[-114  -32  127  -28 -217  252  -28 -126   59  -63 -331 -119  -10   41
   99   41  207 -190 -137 -119 -267   72  139 -152  -91  266   12   -9
   53   20  106 -168  -30 -112 -164] => K_697
[-106  -19   99 -201  -55  139 -288 -138  418   -3  181  -38  -94   25
  138  125  234 -223   53 -355  195 -178 -160  102  482 -316  459  101
  -60   38  -44  253 -170   71  548] => K_549
[ -92 -122   -2   -6   35  -76  -14 -219   15    7  312   90  123  115
   73  146   10 -243   68  -49  125 -245 -176  250  281 -306  182   37
  -77 -111   15   79 -112   78  374] => K_405
[  -3   11  -13 -142  -91  438   95  165  273   32  -19 -346   37  298
   81  463  -35 -283  -60 -132 -316   13   79  230 -470  -69 -171 -115
 -101  -18   84 -163  348  215 -435] => K_260
[ 184  -26  193  172  296 -403 -122    9 -157   16 -249  115   54  123
  167 -114  -13  244  208  306  330   52   59  120  465  -51  -39 -246
   49    7  -83  145 -120  274  150] => K_260
[ 176  -22  186  133  175 -378 -155  -44 -259   51 -187  -86   59   96
   81  -62 -149  160   97  251  234  -43  174  153  377   13  -57 -244
  -24 -103 -142   62  114  133   41] => K_260
[ 200  -34  263  220  299 -365   15  -17  -81  -47 -251  122   78   79
  170 -125  -31  178  206  384  224  -52  -36  210  409  -46 -152 -350
    4  -54 -207  -17  103  138  175] => K_809
[ 163  -11  150   -3  273 -409   -5    1 -270  206   60  151  193  163
   27   63  -77  312  248  272  259  114   54  253  319 -202   48 -180
  163 -117 -148  -56 -199  151  285] => K_549
[   2  109  239   60   36   47 -238   58  149 -266 -152  117 -135 -347
  -69  -40  138  181  -17  281  157   79  -74 -286  359   62  -98  -86
  -92  179    6 -548 -305  137  290] => K_549
[-304  -25   97 -117  -95  268  -75 -115   77 -110 -225  -17  -25   36
   23   71  215 -243 -155  -34 -249   25   49 -150  -27  204   -8  -23
   18   70   75 -231  -56  -68  -33] => K_793
[-114  -19  178 -162 -259  319  109   55  466    8  213  145   24 -136
  -33  286  123 -406 -289 -192 -283  152   -5  177 -221  323 -272 -109
 -329  332  245 -558  228 -112 -149] => K_964
[-332 -162  -20 -115  -29  371   65  422   46  -11 -144 -170   22  268
   64  511   40 -182  -94   25 -159 -213 -145  180 -185    9    1 -241
 -157  111  -47 -146  165  209 -166] => K_65
[ -44 -105  116  -15 -108  -13  -94 -291  178   20  234  -53  138   46
   52  218  -26 -305  134  -62  165 -158 -131  262  198 -182  102   -5
 -184  -64   31  124  -64   42  295] => K_793
[-173 -192  -72  -57  -32  303   96  349  177  117  -78 -126   39  103
  151  336    1 -254  -99 -147 -251 -100    8  125  -89  -64   -8  -84
 -156   58   16   -2  385  256 -234] => K_351
[-234  -27   72  -44 -128  225   43  -74  243 -119 -146  -39  -51    0
   43  135  175 -173 -176  -57 -218   33   41 -183   -8  136   22  -26
  -50   82   79 -156   23  -53  -74] => K_793
[  68  155  129  -82   79   75  -92  -38  104 -252  137  246  -10 -229
 -135  101   17  100   33  234  287  -96 -215  -60  163  -51 -119  -58
 -152  107   47 -502 -423  148  368] => K_964
[-190   54  111  -18 -107  237  -68 -208   35 -155 -270  -38  -53   41
   46   -4  215 -169 -153  -91 -264   64  133 -229  -49  234   30   -4
  121   52  132 -282 -104 -165 -101] => K_793
[ 122  245   87  -78  200  294 -175 -108  122 -308   68  502   11 -366
 -145  119  127   33   48  176  301 -136 -321  -24  -40  122 -174 -106
 -123  118  106 -852 -513  -91  374] => K_65
[-137  139   68   79 -128   84  -64  504  336  -22 -167  -61 -200   26
  249  119  -98 -127  216 -188   92   12 -235  192  263   32  109 -253
 -301  356  228   30 -175  378   98] => K_260
[-166  -49   51  -73 -130  274   34  299  108   70 -147 -183  -45  196
  120  332  -39 -190 -137  -85 -239  -54  -21  151 -148  -35  -72  -98
 -117   65   96  -70  308  255 -258] => K_383
[-181  -60  133    2  -17  236  -86 -131  112  -75 -222  -33   54   74
  -21  -16  176 -240 -181   33 -172  -11   46 -119    1  239 -145 -105
  -82   90   57 -396    7  -40 -137] => K_697
[ 137   39  171  220  224 -298 -315  -29 -470   31 -149 -128   68  269
    0  -41 -170  209  -37  342  211 -240  103  134  221  -11 -171 -387
   96 -148  -77 -287    9  102    2] => K_260
[  88  164   55 -166  107  182    9  -32  146 -187   81  225   62 -335
  -91   25  186  121  118  248  252   59 -138    0  162   25 -119  -33
 -252  138   36 -372 -342  120  296] => K_190
[ 155   29  225   91  -46 -368 -223    9 -397   59 -331 -265   23  161
  152   37 -258  157   46  138  200   76  175  309  384  -37  -64 -292
  100  -87  -78  197   12  190   21] => K_793
[-126 -170  -30  -19  -77  235  105  306  165   79 -129 -170   44  135
  157  361  -36 -258  -70  -57 -202  -65   24  202  -64  -96 -127 -114
 -183  111   12  -60  359  291 -156] => K_964
[-258 -105  -33  -11 -139  253   10  396    5   21  -91 -169  -24  219
  159  253   21 -210 -127  -17 -203    0  -66  158 -102  -29   24  -72
  -82  109   67  -97  206  273 -206] => K_793
[  21  -83  104  121  155 -354 -188   28 -338   48 -146  -22   77  106
  115  -17 -149   96 -114  219  181  -61   53  176  472 -122  -83 -214
   14  -96  -86 -100  117  217   79] => K_65
[-171 -117  -42 -102 -114  290  111  377  241  136  -29 -190  -21  159
  141  401   38 -164 -108 -152 -259  -47  -47  104 -174 -118  -11  -47
 -150   55   63   30  289  261 -201] => K_190
[-220   13  140  -17 -128  159  -15  -69   61 -117 -184  -30  -33   82
   -8   70  110 -164 -164  -15 -160  -45   11 -125  -46  203  -21  -86
  -29  111  104 -313  -48  -94 -109] => K_964
[ -28  112   73  -26   80  110  -32   38   41 -207  141  246  -26 -346
 -143   60  146  235  -70  170  161 -171 -257  -53  213  -45 -143 -137
  -61   82   81 -528 -349   69  379] => K_260
[ -90 -103   87   50  -54  -64  -70 -275   26   44  256  -24   72   97
   44  115   29 -197   55  -43  114 -253 -192  141  190 -258  198    1
  -25 -132   57  180 -136    4  309] => K_190
[-211  -15  103  -74 -253  255   78 -176   51  -92 -130 -195  -18    1
 -126  150  129 -168 -308 -113 -365   15  141 -192 -156  158  -49   41
   43  -20   94 -206   72 -118 -227] => K_809
[  19  124  143  -53  -30  207 -174  -45   63 -268  166  276  -59 -236
 -177  234   23   84 -191  276  232 -157 -232  -82  -42   16 -216 -133
  -51   86  119 -700 -388   80  385] => K_793
[-219   64  154  -47 -224  217  -97 -178  -82 -139 -226 -115  -35  147
   -6  104   80 -176 -219  -67 -181  -23  139 -225 -137  289    3  -56
   54   22  221 -355 -137 -145 -219] => K_65
[-237   33  137  -31  -92  232   54  -72  241 -134 -252   23 -141  -89
  -17  -96  203 -200 -196  -15 -201  172   67 -329  115  165  -34  -38
   33   64  109 -201    4  -74 -146] => K_405
[ 131   10   91   55  281 -259 -242 -130 -471  -27 -109   45  213  159
   -8   30  -74  108   86  416  306 -130   58  322  211   40 -177 -361
  -25 -105 -142 -260  -22   11  145] => K_65
[-256 -234  -23  -68 -330  388   45  199  183   63 -161 -239   41   83
  266  469  -14 -230 -267  -46 -415  -18   76  125 -228   -1  -27 -141
 -122   27  191 -383  476  202 -332] => K_697
[  57  -24  158  -20  124 -248  -96  -64 -208   94   42  -80  104   82
  -66  180 -206   23   41  260  139  -79   53  223  207 -123 -100 -218
  -60  -89 -142  -73   38   87  144] => K_549
[ -16  204   84  -93    5  188  -72  -62   29 -235  143  159  -30 -235
 -156  147   66  102  -50  231  115  -66 -132  -80   16  -17 -135  -44
  -94   48   81 -599 -371  -34  341] => K_190
[-330 -276  114  -54 -369  -76  162 -164   89   76  210  -65   52   60
   55  357 -131 -283 -402 -225  -33 -524 -281  277  273 -320   44  172
 -143 -156 -117  302   78   92  481] => K_351
[-224 -280   44  -32 -171 -111    9 -167   12   67  420  -59  129  166
   97  289    8 -222  -43  -37  108 -272 -153  150  266 -275  367   95
  -88  -69    2  174 -124   95  383] => K_793
[ 160  -10   34   48  246 -274 -371   -5 -329   49  -76  -20  148  177
   52   24 -173  113   27  299  307 -129  154  207  307   -4  -17 -281
 -100  -42 -111 -126  -31  147   45] => K_809
[-220  -15  105  -16 -160  172   40  -91   37  -78 -194   14  -19   28
   73   40  138 -163 -186  -42 -296   -2   58 -197  -49  222  -49  -37
   12   44  171 -233  -98 -105 -105] => K_697
[-205  -19  193   18 -180  141   57 -194   28 -198 -144  -69  -72   33
  -59   83  239 -170 -309   -9 -262   87  -61 -136 -113  183  -98  -60
  126  109  121 -260  -91 -137  -98] => K_65
[-120  -41   58  -90  -69  347  -79  300  172   16 -215 -268  -35  139
  154  297    4 -167    3 -160 -138 -141   43  109  -12  -18   14 -205
 -144  122   88 -189  286  239 -196] => K_549
[-178  -82   85   16 -105  281   82  399  288   38  -43 -184  -31  170
  118  360  -10 -255  -96  -36 -214   -8 -111  134 -103  -59  -87 -188
 -190  118  112 -211  333  200 -297] => K_383
[-161  -10  131   33  -94  244   35 -182   75 -116 -255   33  -51   27
   20    4  175 -196 -194   58 -238   29   82 -204 -188  236 -115  -44
   72   39  120 -265    6 -113 -123] => K_190
[  78  -57   21 -104   68  309  134 -179  184 -222  156  496  150 -325
  -19  225   -3  117 -110  191  161 -142 -189  -35 -142   -1 -185   45
   18   33   58 -756 -413   53  291] => K_793
[ 202  368   26 -170  170  356   47  -22  -59 -320  178  347   47 -321
 -338  173  281 -113   77  360  269  303 -203  276  -97  -41 -267   41
 -110   67  -60 -589 -351   13  394] => K_65
[ -23   21  146   19 -100   20   14  153  -22 -242   66  244  -80 -335
  -52  -33  154  245  -84  279  184  -49 -225 -177  213    6  -52   29
  -32    7    9 -321 -267   46  349] => K_697
[ 184  -50  113   61  275 -235 -171  -97 -353  111  -97   59  288  101
  109  -31 -211   42  194  280  231  -99  194  341  321   18 -134 -237
  -89 -147 -182 -202   37   83   81] => K_351
[  25  -99  143  192  172 -362 -115  -43 -483   -7 -172  -29  162  159
   58  -71 -138  186  -34  397  167 -206   50  204  353  -69 -190 -246
   16 -168 -168   46   80  164   48] => K_351
[ -23  286  197  -71  -57    9 -277 -149   87 -316  227  126 -210 -335
 -183   83  -33  131  -86  110  264  -10 -315  -90  309  -99  121 -105
  -28  221  210 -654 -574  -17  503] => K_383
[-142 -130   68  -10 -190  215   93  446  291   98 -134 -173  -93  132
  166  390  -47 -219 -170 -166 -263  -35  -58   83 -117  -29   -9 -117
 -136   84   58  -27  362  260 -260] => K_809
[  17  103  105  -13 -378  211 -272  -85  299 -371  476 -244 -260 -403
 -313  471 -181  -93 -589  111  -40 -343 -201 -284 -156 -272 -366   86
 -143 -119   68 -856  -10  -39  425] => K_260
[  41  140   87  -20    1  122 -107  -10   23 -222  107  209  -20 -224
 -115  113   23  111  -69  234  201 -110 -199  -40   85  -13 -143 -123
  -71  116   82 -516 -482  145  363] => K_549
[  91  -61  182  145  117 -310  -82  -31 -356  -14 -163  -64  106   67
   60   11 -139  105  -67  309  208  -57    7  254  408  -71 -150 -272
  -19  -99 -139  -70   71  199   44] => K_65
[ 462   65   17   53  152  347  146 -263  494 -203   77  321  259 -471
 -203  235   69 -219  -21  258  246  -96 -223  204 -168   78 -526  166
 -661  131 -171 -521  -89  286  100] => K_809
[ 269  -19   50  152  176 -326  -59   15 -413   22  -49   -1  123  197
   81  -81 -181  168    3  325  334 -193    2  290  201 -136 -161 -201
    7  -76 -150   52   21  262  109] => K_964
[-183 -108   53  -26  -25  233  109  440  282   27 -103 -206  -57  203
  143  358   30 -198  -40  -56 -263  -97  -15   46  -11  -79   -4 -143
 -202   71  -26  -36  386  281 -190] => K_809
[-264   -8   27  -87  -88  345  -95 -201  254  -77 -181  -89  -52  -52
    7  119  218 -228 -189 -181 -378   27  210 -331  -73  177   18   37
    9   48  181 -361   42 -163 -173] => K_260
[-343 -141 -233 -137 -124  323  232  381  173   73  -34 -198   86  245
  247  467   56 -183   -6 -150 -385  -57   36   83 -170 -143  129  -45
 -152    5  134  -81  266  140 -290] => K_405
[ -11  141   44 -175   20  191 -141  -55 -107 -203   99  149   90 -212
 -194  133   18   73  -22  356  302 -122  -80  110   53  111 -165 -152
 -222  188   -3 -603 -406   20  370] => K_549
[  36   -3  163  423  -84  -50 -161   51 -353 -206 -537   96 -246   63
  287 -103  256 -143 -317  103 -167 -154 -139   37  145  -58 -214 -287
  425 -128  167  -59  188  143  251] => K_697
[-137 -193 -109   68  -50 -110  -97  -62  -68   52  399  -82  135  224
   30  245 -141 -260  -19  -44  156 -374  -82  164  221 -269  291   59
 -212 -116  -16  307  -74  216  259] => K_351
[ 237   -5  253   78  167 -297 -187  -16 -165   25 -194 -114   85  132
   86  -21 -204   -9  111  165  261   66  127  293  444  -35 -155 -290
  -26  -58 -127  105   17  226   50] => K_383
[-102  -38   88   20 -151 -140  126 -184   -2   44  283  -55   16   53
  -33  256  -39 -151   19  -10  208 -259 -246  217  261 -222  334  -50
 -167  -52   56  296 -169  143  319] => K_260
[ -99    1  -85 -549 -208  420  231  247  150   53  333 -114  108  260
 -246  505   30 -477   12 -160 -113  170    7  467 -899  205 -292  109
 -303  254  165  236  393 -208 -374] => K_697
[ 183  235   75 -148  -22  221  -10 -403  -85 -196   69   11   70 -146
 -265  244 -105  -71   65   36  153 -154 -117  187 -260   56 -180  -58
  -57    9   89 -332 -482    2  212] => K_260
[ -43  137  -69 -144   25  206  -80  -99  -70 -191   82  237   72 -254
 -104   80  106   76   -5  251  148   18 -133   53   58  -13  -76  -42
  -66   74   70 -613 -441   30  353] => K_405
[  97  -80  142   93  210 -315 -211   44 -295   47 -156   19  112   78
   67  -15 -169  125   39  340  301 -125    0  258  418  -24 -101 -326
  -71  -45 -157  -54   16  212  154] => K_383
[-208 -179   24  -80 -197  257   55  355    9   92 -140 -292    8  263
  181  317   20 -133 -149 -108 -269  -90   25  154  -95  -71   11  -60
  -57    8   29   -6  341  263 -227] => K_697
[ 177   -4  213  106  118 -342 -259 -137 -427  -15 -293 -134  128   95
  171 -120  -70  158  160  253  224   14  198  239  460   39  -19 -232
   52  -95 -145  -36   -7   97  134] => K_793
[ -31  -63  222  187  233 -365 -192   56 -235   -7 -153   31   10  254
   38    5 -122  101  -36  402  217 -294  -97   -8  307  -77 -122 -302
   -2  -85 -156  -97  -36  165  172] => K_549
[ 144 -109  197  215  103 -290 -236  -81 -114  -44  -73   54  -78   84
  168   10 -138  130 -154   98  240 -133  130  -72  435 -151   54  -97
  163  -14   64 -174  -11  237  198] => K_260
[ -48  -60  202   -5  -23  -75    7 -186  198   15  180  245   10  -36
   55   45  107 -200  172  -52  212 -260 -226  123  313 -105  156  -82
  -75  -60  -23  178 -161  -21  569] => K_964
[  72  113   32 -158   46  127  -95 -143  -12 -190  251  258   50 -257
 -166  118   44   64  -62  177  247 -102 -181   42   25  -75  -62  -15
  -31   75   99 -623 -331  -25  389] => K_809
[ -54  -41  106  -17  -70  -97 -119 -242   90   67  285 -103   72   59
   34    6   -8 -211  135 -106  147 -164 -123  156  355 -271  197    3
 -129  -56   72  130  -49  107  273] => K_964
